Below are the code and all the weights of a small trained network. Each question names an input and a target symbol and asks about switching units off, where a switched-off unit gives its printed mean instead of its output.

import numpy as np


def w(rows, s, z=0):
    codes = np.array(rows[::2]) - 128.0
    scale = np.full(codes.shape[1], s)
    scale[-1] = z or s
    return codes * scale


def softmax(a):
    e = np.exp(a - a.max(-1, keepdims=True))
    return e / e.sum(-1, keepdims=True)


def log_softmax(a):
    a = a - a.max(-1, keepdims=True)
    return a - np.log(np.exp(a).sum(-1, keepdims=True))


def net(x, mask):
    ids = ['βδεθλτφω'.index(c) for c in x.split()]
    T = len(ids)
    res = E[ids] + P[:T]
    u = 0
    for l in range(3):
        r = res
        for j in range(3):
            rows = slice(3 * j, 3 * j + 3)
            q, k, v = (r @ M[l][rows].T for M in (Q, K, V))
            z = softmax(np.where(np.tri(T) > 0, q @ k.T / 3**0.5, -1e9)) @ v
            o = O[l][rows]
            res = res + np.where(mask[u + j], z, o[:, -1]) @ o[:, :-1]
        u += 3
    return log_softmax(res[-1] @ U[:, :-1].T + U[:, -1])


Q, K, V, O = {}, {}, {}, {}
E = w([
[91,113,85,114,92],'β',
[87,86,105,96,113],'δ',
[163,170,209,57,7],'ε',
[179,47,119,157,76],'θ',
[88,92,103,74,91],'λ',
[88,84,102,68,96],'τ',
[149,195,38,73,170],'φ',
[180,213,188,199,138],'ω',
],0.017)
P = w([
[119,107,170,170,4],'0',
[126,67,153,150,1],'1',
[117,73,156,107,38],'2',
[109,89,161,97,65],'3',
[117,104,166,92,81],'4',
[128,119,154,97,84],'5',
[130,136,144,102,93],'6',
[138,140,139,103,98],'7',
[146,148,132,105,103],'8',
[151,161,109,111,98],'9',
[167,161,109,113,109],'10',
[150,204,87,137,97],'11',
[182,167,81,125,97],'12',
[185,130,99,105,118],'13',
],0.0075)
Q[0] = w([
[173,84,163,104,15],'L0H1',
[172,181,120,101,22],'L0H1',
[32,148,95,77,67],'L0H1',
[139,50,35,122,132],'L0H2',
[12,185,115,98,154],'L0H2',
[2,144,3,18,102],'L0H2',
[189,159,127,141,51],'L0H3',
[130,100,74,231,78],'L0H3',
[62,132,189,161,129],'L0H3',
],0.0094)
K[0] = w([
[120,146,168,91,104],'L0H1',
[254,178,144,112,100],'L0H1',
[94,179,178,143,193],'L0H1',
[116,170,171,111,24],'L0H2',
[140,145,149,32,198],'L0H2',
[196,180,151,55,90],'L0H2',
[211,165,137,136,143],'L0H3',
[175,121,125,115,167],'L0H3',
[94,129,145,126,80],'L0H3',
],0.013)
V[0] = w([
[249,163,92,157,116],'L0H1',
[67,72,44,55,116],'L0H1',
[79,127,197,102,41],'L0H1',
[169,126,112,190,222],'L0H2',
[94,92,183,162,114],'L0H2',
[51,189,160,167,84],'L0H2',
[113,254,241,130,150],'L0H3',
[29,138,140,124,160],'L0H3',
[184,189,89,216,135],'L0H3',
],0.0084)
O[0] = w([
[175,165,158,104,150,165],'L0H1',
[159,188,88,148,91,126],'L0H1',
[97,143,173,91,76,210],'L0H1',
[160,99,97,127,187,9],'L0H2',
[61,177,87,147,185,123],'L0H2',
[98,144,167,141,174,148],'L0H2',
[170,60,127,54,249,126],'L0H3',
[124,3,125,151,145,94],'L0H3',
[98,123,182,126,136,123],'L0H3',
],0.0084,0.012)
Q[1] = w([
[184,94,168,91,104],'L1H1',
[197,89,112,110,222],'L1H1',
[56,76,2,132,144],'L1H1',
[157,160,160,149,220],'L1H2',
[75,141,69,90,98],'L1H2',
[212,139,141,61,192],'L1H2',
[175,113,123,2,112],'L1H3',
[156,150,182,221,115],'L1H3',
[206,166,242,73,67],'L1H3',
],0.0079)
K[1] = w([
[148,154,177,106,147],'L1H1',
[116,82,183,167,156],'L1H1',
[97,134,117,248,112],'L1H1',
[125,82,161,142,95],'L1H2',
[124,216,101,110,193],'L1H2',
[111,133,198,103,127],'L1H2',
[159,182,157,118,157],'L1H3',
[109,120,150,102,109],'L1H3',
[164,203,134,91,136],'L1H3',
],0.013)
V[1] = w([
[54,151,152,123,108],'L1H1',
[174,80,46,87,165],'L1H1',
[94,254,135,129,141],'L1H1',
[115,170,150,126,149],'L1H2',
[173,119,161,160,126],'L1H2',
[147,173,104,37,163],'L1H2',
[163,138,115,180,117],'L1H3',
[12,190,119,154,111],'L1H3',
[95,133,52,44,176],'L1H3',
],0.0086)
O[1] = w([
[54,43,132,71,65,206],'L1H1',
[229,84,129,5,80,8],'L1H1',
[219,85,214,157,119,253],'L1H1',
[172,30,64,159,161,166],'L1H2',
[109,57,166,103,174,96],'L1H2',
[215,127,75,91,17,217],'L1H2',
[107,127,192,126,189,105],'L1H3',
[138,133,78,20,189,197],'L1H3',
[254,240,67,162,113,116],'L1H3',
],0.0051,0.011)
Q[2] = w([
[133,246,180,73,175],'L2H1',
[84,133,138,177,113],'L2H1',
[123,86,190,151,141],'L2H1',
[86,115,113,210,201],'L2H2',
[207,108,173,110,156],'L2H2',
[198,196,77,190,255],'L2H2',
[160,106,19,64,182],'L2H3',
[190,149,64,91,63],'L2H3',
[41,221,69,143,177],'L2H3',
],0.0095)
K[2] = w([
[128,200,157,70,119],'L2H1',
[122,129,41,126,138],'L2H1',
[134,131,181,193,137],'L2H1',
[121,83,133,204,126],'L2H2',
[120,135,47,113,118],'L2H2',
[103,145,64,254,201],'L2H2',
[81,68,99,91,146],'L2H3',
[136,93,105,136,135],'L2H3',
[98,150,166,50,126],'L2H3',
],0.014)
V[2] = w([
[166,194,43,100,213],'L2H1',
[83,25,86,120,134],'L2H1',
[178,136,108,163,130],'L2H1',
[150,127,223,89,155],'L2H2',
[151,151,240,157,150],'L2H2',
[124,130,165,170,1],'L2H2',
[168,147,128,242,112],'L2H3',
[158,208,157,114,126],'L2H3',
[179,136,146,101,122],'L2H3',
],0.0091)
O[2] = w([
[129,146,217,148,102,36],'L2H1',
[125,223,126,88,143,92],'L2H1',
[73,116,150,122,111,99],'L2H1',
[116,107,156,215,126,166],'L2H2',
[127,85,77,254,65,148],'L2H2',
[130,147,169,184,141,255],'L2H2',
[92,183,16,112,185,121],'L2H3',
[122,21,90,125,113,161],'L2H3',
[116,151,119,70,136,145],'L2H3',
],0.0086,0.024)
U = w([
[135,124,184,170,91,30],'β',
[153,188,79,204,149,101],'δ',
[241,143,58,124,76,181],'ε',
[139,164,116,133,143,62],'θ',
[110,160,106,107,91,82],'λ',
[157,66,141,127,254,254],'τ',
[126,167,128,123,145,97],'φ',
[120,161,115,114,97,57],'ω',
],0.0076,0.0087)

Each question gives the input, a string of symbols that net reads in full, and the target symbol t.
The units are the heads (3 rows each of Q, K, V and O). Each row of codes is followed by its name. A weight is (code - 128) times the scale printed after its matrix; where a second scale follows, it is the last column's (O and U).
mask holds one flag per head, layer by layer. A switched-off head (its flag False) gives its mean, the last column of its rows in O, instead of its output. The means were averaged over made-up inputs and are rounded, as every weight is.
A unit's drop is (log p(t) with every unit on - log p(t) with that unit switched off) / (log p(t) with every unit on - log p(t) with every unit switched off).
The circuit of an input: a set's keep is (log p(t) with only the set's units on - log p(t) with every unit switched off) / (log p(t) with every unit on - log p(t) with every unit switched off). Starting from all 9 units, units are removed one at a time, each time the one whose removal leaves the highest keep (on an exact tie, the one counted first), for as long as the keep stays at least 0.8.
circuit, biggest first: the units of the circuit, biggest drop first
most important unit: the unit with the biggest drop
heads that matter: for each layer, one digit per head in row order, 1 if its drop is at least 0.15 and else 0, layers parted by /
input θ φ θ δ β φ ε φ φ δ λ ω, target β: most important unit : L1H1
input φ δ τ θ φ φ φ τ λ, target ε: circuit, biggest first : L0H2, L1H1
input θ τ λ ω φ, target τ: circuit, biggest first : L0H1, L1H3
input ω θ φ θ φ ε θ τ, target β: circuit, biggest first : L2H2, L0H1
input δ τ δ, target λ: circuit, biggest first : L2H2, L1H1, L0H3
input φ φ φ φ τ, target ε: circuit, biggest first : L1H1, L0H2
input ε λ θ δ τ β, target β: circuit, biggest first : L2H2, L0H1
input λ φ φ λ, target ε: heads that matter : 110 / 100 / 000
input λ ω φ, target τ: circuit, biggest first : L0H1, L0H2, L1H2
input δ ω θ, target τ: heads that matter : 000 / 000 / 000
input θ β δ, target δ: heads that matter : 101 / 010 / 101
input ω λ φ φ φ φ δ, target ε: heads that matter : 000 / 001 / 000
input φ φ β τ ω ω φ θ ω ε λ, target β: circuit, biggest first : L2H2, L2H1
input ε φ β θ φ θ θ β τ, target β: circuit, biggest first : L2H2
input φ φ ε, target β: circuit, biggest first : L1H1, L2H1, L0H1
input ε φ β φ θ φ φ δ θ, target δ: heads that matter : 011 / 100 / 110
input φ φ β ω λ ω τ λ, target τ: heads that matter : 100 / 000 / 000
input φ φ φ φ ω φ φ ε φ φ β, target β: heads that matter : 010 / 000 / 110
input φ ε φ θ, target β: heads that matter : 111 / 000 / 110
input ε φ λ, target β: heads that matter : 111 / 000 / 011
